Below are the code and all the weights of a small trained network. Each question names an input and a target symbol and asks about switching units off, where a switched-off unit gives its printed mean instead of its output.

import numpy as np


def w(rows, s, z=0):
    codes = np.array(rows[::2]) - 128.0
    scale = np.full(codes.shape[1], s)
    scale[-1] = z or s
    return codes * scale


def f(y):
    return y / 2 * (1 + np.tanh(0.7978845608 * (y + 0.044715 * y**3)))


def softmax(a):
    e = np.exp(a - a.max(-1, keepdims=True))
    return e / e.sum(-1, keepdims=True)


def log_softmax(a):
    a = a - a.max(-1, keepdims=True)
    return a - np.log(np.exp(a).sum(-1, keepdims=True))


def net(x, mask):
    ids = ['βγδεζηλμξπστφψ'.index(c) for c in x.split()]
    T = len(ids)
    res = E[ids] + P[:T]
    u = 0
    for l in range(2):
        r = res
        for j in range(3):
            rows = slice(4 * j, 4 * j + 4)
            q, k, v = (r @ M[l][rows].T for M in (Q, K, V))
            z = softmax(np.where(np.tri(T) > 0, q @ k.T / 4**0.5, -1e9)) @ v
            o = O[l][rows]
            res = res + np.where(mask[u + j], z, o[:, -1]) @ o[:, :-1]
        u += 3
        y = f(res @ A[l][:, :-1].T + A[l][:, -1])
        res = res + np.where(mask[u : u + 4], y, B[l][:, -1]) @ B[l][:, :-1]
        u += 4
    return log_softmax(res[-1] @ U[:, :-1].T + U[:, -1])


Q, K, V, O, A, B = {}, {}, {}, {}, {}, {}
E = w([
[124,156,132],'β',
[109,126,178],'γ',
[106,124,209],'δ',
[91,122,83],'ε',
[108,161,4],'ζ',
[147,142,35],'η',
[166,159,136],'λ',
[80,95,112],'μ',
[115,168,65],'ξ',
[152,101,153],'π',
[124,119,77],'σ',
[82,76,160],'τ',
[112,89,129],'φ',
[73,69,181],'ψ',
],0.023)
P = w([
[11,186,116],'0',
[111,96,148],'1',
[118,101,146],'2',
[116,108,140],'3',
[116,108,137],'4',
[118,103,139],'5',
[114,113,137],'6',
[122,99,138],'7',
[113,115,134],'8',
[112,118,135],'9',
[121,101,136],'10',
[115,111,137],'11',
[123,99,142],'12',
[128,86,145],'13',
],0.012)
Q[0] = w([
[94,135,97],'0.h1',
[19,121,96],'0.h1',
[148,178,104],'0.h1',
[176,113,212],'0.h1',
[195,148,116],'0.h2',
[76,89,95],'0.h2',
[121,80,46],'0.h2',
[29,75,171],'0.h2',
[250,59,97],'0.h3',
[146,163,196],'0.h3',
[199,171,198],'0.h3',
[67,187,133],'0.h3',
],0.012)
K[0] = w([
[122,91,99],'0.h1',
[110,137,109],'0.h1',
[173,41,65],'0.h1',
[106,166,70],'0.h1',
[118,253,94],'0.h2',
[66,97,205],'0.h2',
[182,199,77],'0.h2',
[157,143,200],'0.h2',
[190,155,157],'0.h3',
[205,86,161],'0.h3',
[238,45,94],'0.h3',
[189,212,150],'0.h3',
],0.013)
V[0] = w([
[169,238,167],'0.h1',
[179,164,40],'0.h1',
[151,120,171],'0.h1',
[183,131,123],'0.h1',
[250,145,202],'0.h2',
[154,160,104],'0.h2',
[136,100,172],'0.h2',
[33,78,152],'0.h2',
[99,171,117],'0.h3',
[170,141,219],'0.h3',
[96,80,169],'0.h3',
[197,170,100],'0.h3',
],0.012)
O[0] = w([
[166,163,148,68],'0.h1',
[155,168,147,100],'0.h1',
[94,56,106,102],'0.h1',
[58,52,90,85],'0.h1',
[103,113,130,5],'0.h2',
[164,226,126,112],'0.h2',
[131,132,159,110],'0.h2',
[150,181,113,199],'0.h2',
[24,3,162,166],'0.h3',
[69,110,130,45],'0.h3',
[34,208,75,139],'0.h3',
[196,110,175,72],'0.h3',
],0.006,0.014)
A[0] = w([
[97,255,190,30],'0.n1',
[248,126,65,4],'0.n2',
[197,179,32,69],'0.n3',
[207,164,102,104],'0.n4',
],0.0073,0.0034)
B[0] = w([
[203,14,143,163],'0.n1',
[144,105,103,181],'0.n2',
[244,92,98,253],'0.n3',
[80,39,117,166],'0.n4',
],0.011,0.0046)
Q[1] = w([
[99,151,192],'1.h1',
[113,64,142],'1.h1',
[177,9,74],'1.h1',
[170,148,56],'1.h1',
[159,175,75],'1.h2',
[113,199,64],'1.h2',
[117,108,97],'1.h2',
[218,141,158],'1.h2',
[180,130,113],'1.h3',
[150,149,125],'1.h3',
[83,133,100],'1.h3',
[246,142,184],'1.h3',
],0.011)
K[1] = w([
[47,92,127],'1.h1',
[156,134,70],'1.h1',
[83,95,98],'1.h1',
[67,186,120],'1.h1',
[161,101,105],'1.h2',
[90,67,110],'1.h2',
[121,245,178],'1.h2',
[145,140,104],'1.h2',
[145,157,95],'1.h3',
[129,150,232],'1.h3',
[248,88,57],'1.h3',
[176,65,109],'1.h3',
],0.012)
V[1] = w([
[196,181,82],'1.h1',
[160,153,181],'1.h1',
[168,68,124],'1.h1',
[76,111,134],'1.h1',
[93,77,80],'1.h2',
[183,136,178],'1.h2',
[88,59,167],'1.h2',
[84,169,47],'1.h2',
[200,145,95],'1.h3',
[155,9,175],'1.h3',
[102,154,164],'1.h3',
[145,130,141],'1.h3',
],0.012)
O[1] = w([
[58,130,105,252],'1.h1',
[112,67,98,3],'1.h1',
[178,242,73,231],'1.h1',
[107,149,76,82],'1.h1',
[166,86,159,225],'1.h2',
[255,184,117,73],'1.h2',
[186,140,137,105],'1.h2',
[153,88,187,195],'1.h2',
[100,111,96,252],'1.h3',
[192,163,178,141],'1.h3',
[181,107,197,7],'1.h3',
[136,206,222,114],'1.h3',
],0.0066,0.0077)
A[1] = w([
[85,148,52,252],'1.n1',
[59,217,181,252],'1.n2',
[128,246,107,205],'1.n3',
[131,122,140,172],'1.n4',
],0.013,0.004)
B[1] = w([
[120,210,218,251],'1.n1',
[125,38,2,178],'1.n2',
[135,33,189,208],'1.n3',
[118,104,12,130],'1.n4',
],0.0075,0.018)
U = w([
[131,123,107,255],'β',
[143,103,102,127],'γ',
[149,99,197,39],'δ',
[79,127,219,79],'ε',
[129,193,78,171],'ζ',
[130,139,43,144],'η',
[189,98,145,123],'λ',
[87,118,156,127],'μ',
[107,147,189,131],'ξ',
[125,118,135,153],'π',
[98,158,250,126],'σ',
[105,91,66,71],'τ',
[102,120,117,118],'φ',
[111,79,38,39],'ψ',
],0.015,0.0059)

Each question gives the input, a string of symbols that net reads in full, and the target symbol t.
The units are the heads (4 rows each of Q, K, V and O) and the neurons (one row each of A and B). Each row of codes is followed by its name. A weight is (code - 128) times the scale printed after its matrix; where a second scale follows, it is the last column's (O, A, B and U).
mask holds one flag per unit, layer by layer, with each layer's heads first. A switched-off unit (its flag False) gives its mean, the last column of its rows in O or B, instead of its output. The means were averaged over made-up inputs and are rounded, as every weight is.
A unit's drop is (log p(t) with every unit on - log p(t) with that unit switched off) / (log p(t) with every unit on - log p(t) with every unit switched off).
The circuit of an input: a set's keep is (log p(t) with only the set's units on - log p(t) with every unit switched off) / (log p(t) with every unit on - log p(t) with every unit switched off). Starting from the 12 units with the biggest drops (on a tie, the unit counted first), units are removed one at a time, each time the one whose removal leaves the highest keep (on an exact tie, the one counted first), for as long as the keep stays at least 0.8.
units of the circuit, in order: the units of the circuit, biggest drop first
unit that matters most: the unit with the biggest drop
top k neurons: the k neurons with the biggest drops, biggest first
k most important neurons of layer l: the k neurons of layer l with the biggest drops, biggest first
input ζ ζ ψ γ τ μ φ λ ζ ψ δ σ δ ξ, target λ: units of the circuit, in order	[0.h3; 1.h3]
input ε ζ γ ζ τ ζ ζ λ γ η, target ζ: unit that matters most	0.h1
input τ ζ λ β ψ π φ σ, target σ: units of the circuit, in order	[1.n1; 1.n2; 0.h3]
input ψ ζ φ, target ε: units of the circuit, in order	[0.h3; 1.h2]
input ζ ζ ψ ψ π ξ δ, target λ: units of the circuit, in order	[0.n1; 0.h1; 1.n1]
input ζ λ β, target λ: top 2 neurons	[1.n3; 0.n1]
input ζ λ λ γ, target λ: top 4 neurons	[0.n1; 1.n3; 0.n4; 1.n2]
input ζ λ η μ, target λ: top 2 neurons	[1.n3; 0.n4]
input δ η ψ λ ζ, target σ: units of the circuit, in order	[1.n1; 1.n2]
input ζ φ δ γ ψ, target λ: top 3 neurons	[1.n3; 0.n1; 1.n2]
input ζ τ ξ ε ψ ζ ε ψ σ σ δ ζ μ λ, target λ: 3 most important neurons of layer 1	[1.n3; 1.n1; 1.n2]
input ζ λ ζ, target λ: top 3 neurons	[1.n3; 0.n1; 0.n3]
input λ η ζ μ τ ζ ζ β τ ξ ζ, target ζ: top 4 neurons	[1.n1; 1.n3; 1.n2; 0.n3]
input ζ τ ψ ε γ ψ π ξ, target λ: units of the circuit, in order	[0.h3]
input ζ λ δ φ η π, target λ: top 3 neurons	[1.n3; 0.n1; 1.n1]
input ζ λ ψ ζ, target λ: top 3 neurons	[1.n3; 0.n4; 0.n1]
input ζ ζ ζ β η β β, target λ: units of the circuit, in order	[0.h3; 1.n1]
input ζ τ σ ζ ζ ψ τ, target λ: top 2 neurons	[1.n3; 1.n2]
input σ τ δ δ ζ ζ τ μ δ ζ, target ζ: top 3 neurons	[0.n1; 1.n1; 1.n3]
input π λ τ ψ λ ζ ψ τ, target ψ: top neuron	[1.n2]
input δ μ π φ ζ ξ, target σ: top 3 neurons	[1.n1; 1.n2; 0.n1]
input ε ζ η, target ζ: units of the circuit, in order	[0.h1; 1.n2]
input ζ ζ η, target λ: 2 most important neurons of layer 0	[0.n3; 0.n1]
